Below are the code and all the weights of a small trained network. Each question names an input and a target symbol and asks about switching units off, where a switched-off unit gives its printed mean instead of its output.

import numpy as np


def w(rows, s, z=0):
    codes = np.array(rows[::2]) - 128.0
    scale = np.full(codes.shape[1], s)
    scale[-1] = z or s
    return codes * scale


def f(y):
    return y / 2 * (1 + np.tanh(0.7978845608 * (y + 0.044715 * y**3)))


def softmax(a):
    e = np.exp(a - a.max(-1, keepdims=True))
    return e / e.sum(-1, keepdims=True)


def log_softmax(a):
    a = a - a.max(-1, keepdims=True)
    return a - np.log(np.exp(a).sum(-1, keepdims=True))


def net(x, mask):
    ids = ['ΓΔΛΣΦαβεηξπτ'.index(c) for c in x.split()]
    T = len(ids)
    res = E[ids] + P[:T]
    r = res
    for j in range(2):
        rows = slice(4 * j, 4 * j + 4)
        q, k, v = (r @ M[0][rows].T for M in (Q, K, V))
        z = softmax(np.where(np.tri(T) > 0, q @ k.T / 4**0.5, -1e9)) @ v
        o = O[0][rows]
        res = res + np.where(mask[j], z, o[:, -1]) @ o[:, :-1]
    y = f(res @ A[0][:, :-1].T + A[0][:, -1])
    res = res + np.where(mask[2:10], y, B[0][:, -1]) @ B[0][:, :-1]
    return log_softmax(res[-1] @ U[:, :-1].T + U[:, -1])


Q, K, V, O, A, B = {}, {}, {}, {}, {}, {}
E = w([
[109,98,102,193],'Γ',
[111,203,190,111],'Δ',
[121,108,99,174],'Λ',
[148,98,114,249],'Σ',
[179,222,219,179],'Φ',
[141,125,120,142],'α',
[89,216,145,133],'β',
[67,57,216,79],'ε',
[128,109,173,122],'η',
[86,165,199,58],'ξ',
[46,156,177,43],'π',
[122,73,126,153],'τ',
],0.018)
P = w([
[35,137,188,211],'0',
[213,143,82,50],'1',
[181,77,182,161],'2',
[10,124,81,162],'3',
[215,126,65,31],'4',
[185,72,215,181],'5',
[10,135,50,151],'6',
],0.013)
Q[0] = w([
[110,75,133,90],'h0',
[174,184,100,61],'h0',
[152,114,216,111],'h0',
[109,77,209,128],'h0',
[115,206,113,75],'h1',
[104,148,134,176],'h1',
[58,191,83,152],'h1',
[9,175,90,91],'h1',
],0.013)
K[0] = w([
[151,112,109,85],'h0',
[79,137,81,117],'h0',
[155,102,182,94],'h0',
[210,180,157,152],'h0',
[187,222,154,130],'h1',
[127,140,201,166],'h1',
[79,253,86,180],'h1',
[90,141,99,136],'h1',
],0.014)
V[0] = w([
[36,94,124,97],'h0',
[26,184,212,154],'h0',
[112,9,160,70],'h0',
[189,69,65,205],'h0',
[232,86,105,149],'h1',
[164,228,109,107],'h1',
[27,167,198,27],'h1',
[255,143,122,137],'h1',
],0.0092)
O[0] = w([
[21,51,66,47,120],'h0',
[98,156,175,77,254],'h0',
[147,2,83,120,87],'h0',
[170,144,107,230,160],'h0',
[193,225,130,141,98],'h1',
[170,151,87,119,80],'h1',
[125,84,131,171,116],'h1',
[166,166,137,128,86],'h1',
],0.008,0.0075)
A[0] = w([
[87,53,141,160,59],'n0',
[120,205,81,159,78],'n1',
[94,108,182,83,202],'n2',
[62,229,164,143,253],'n3',
[206,139,153,2,55],'n4',
[229,62,113,111,170],'n5',
[167,242,16,59,109],'n6',
[252,121,115,60,184],'n7',
],0.01,0.0079)
B[0] = w([
[110,191,142,123,182],'n0',
[186,106,127,163,155],'n1',
[192,134,73,184,201],'n2',
[71,79,106,144,255],'n3',
[174,90,73,170,168],'n4',
[185,94,135,2,158],'n5',
[147,62,227,184,177],'n6',
[129,242,91,58,185],'n7',
],0.011,0.017)
U = w([
[67,99,168,142,146],'Γ',
[122,141,64,175,119],'Δ',
[138,93,139,129,140],'Λ',
[113,174,205,134,209],'Σ',
[173,142,116,173,2],'Φ',
[160,118,171,112,118],'α',
[149,9,207,139,95],'β',
[155,58,124,120,128],'ε',
[118,195,110,81,170],'η',
[152,132,89,126,158],'ξ',
[160,82,74,145,69],'π',
[147,125,140,82,124],'τ',
],0.015,0.0096)

Each question gives the input, a string of symbols that net reads in full, and the target symbol t.
The units are the heads (4 rows each of Q, K, V and O) and the neurons (one row each of A and B). Each row of codes is followed by its name. A weight is (code - 128) times the scale printed after its matrix; where a second scale follows, it is the last column's (O, A, B and U).
mask holds one flag per unit, heads first, then neurons. A switched-off unit (its flag False) gives its mean, the last column of its rows in O or B, instead of its output. The means were averaged over made-up inputs and are rounded, as every weight is.
A unit's drop is (log p(t) with every unit on - log p(t) with that unit switched off) / (log p(t) with every unit on - log p(t) with every unit switched off).
The circuit of an input: a set's keep is (log p(t) with only the set's units on - log p(t) with every unit switched off) / (log p(t) with every unit on - log p(t) with every unit switched off). Starting from all 10 units, units are removed one at a time, each time the one whose removal leaves the highest keep (on an exact tie, the one counted first), for as long as the keep stays at least 0.8.
units of the circuit, in order: the units of the circuit, biggest drop first
which heads matter: for each layer, one digit per head in row order, 1 if its drop is at least 0.15 and else 0, layers parted by /
drop when u is switched off: that unit's drop, to one decimal
input ε β α Σ, target Γ: which heads matter => 01
input τ α ε ε Σ, target ε: units of the circuit, in order => [h0]
input Σ Γ ξ, target π: units of the circuit, in order => [n2, h0, n4]
input Λ Σ β, target Γ: units of the circuit, in order => [n3, n7, n5]
input η α α, target η: units of the circuit, in order => [h1, n7, n6]
input Φ Λ Λ π α, target π: which heads matter => 10
input ξ τ ξ, target π: which heads matter => 10
input Δ Γ Φ π β Σ τ, target Γ: units of the circuit, in order => [h1, n0]
input α Σ Γ τ ε, target τ: units of the circuit, in order => [h0, n5, n3, n7]
input α Σ Σ β Σ, target β: units of the circuit, in order => [n6, h1]
input Σ Φ Σ Δ Φ α τ, target Γ: units of the circuit, in order => [h1, n4]
input η Γ π τ Φ, target τ: which heads matter => 11
input Σ Φ Σ α Γ τ, target Σ: which heads matter => 10
input α π Λ α β, target β: units of the circuit, in order => [n6]
input ε Φ Γ Γ α, target α: which heads matter => 01
input Σ α ε π Φ, target π: which heads matter => 10
input Σ α Σ π β, target π: units of the circuit, in order => [h0, n4, n2]
input α ε Σ Σ ε, target ε: which heads matter => 11
input ξ Σ η α, target Γ: which heads matter => 01
input Σ τ β Φ α Γ, target Σ: units of the circuit, in order => [h1]
input Σ Σ α, target η: units of the circuit, in order => [h1, n7]
input Σ Φ η, target Σ: which heads matter => 10
input Σ β Λ η Σ Δ, target Δ: which heads matter => 11
input ε τ Δ, target β: drop when h0 is switched off => 0.1
input Φ Λ Γ Γ α, target α: drop when n7 is switched off => 1.8
input ξ Σ Φ Γ, target Γ: drop when n1 is switched off => 0.0
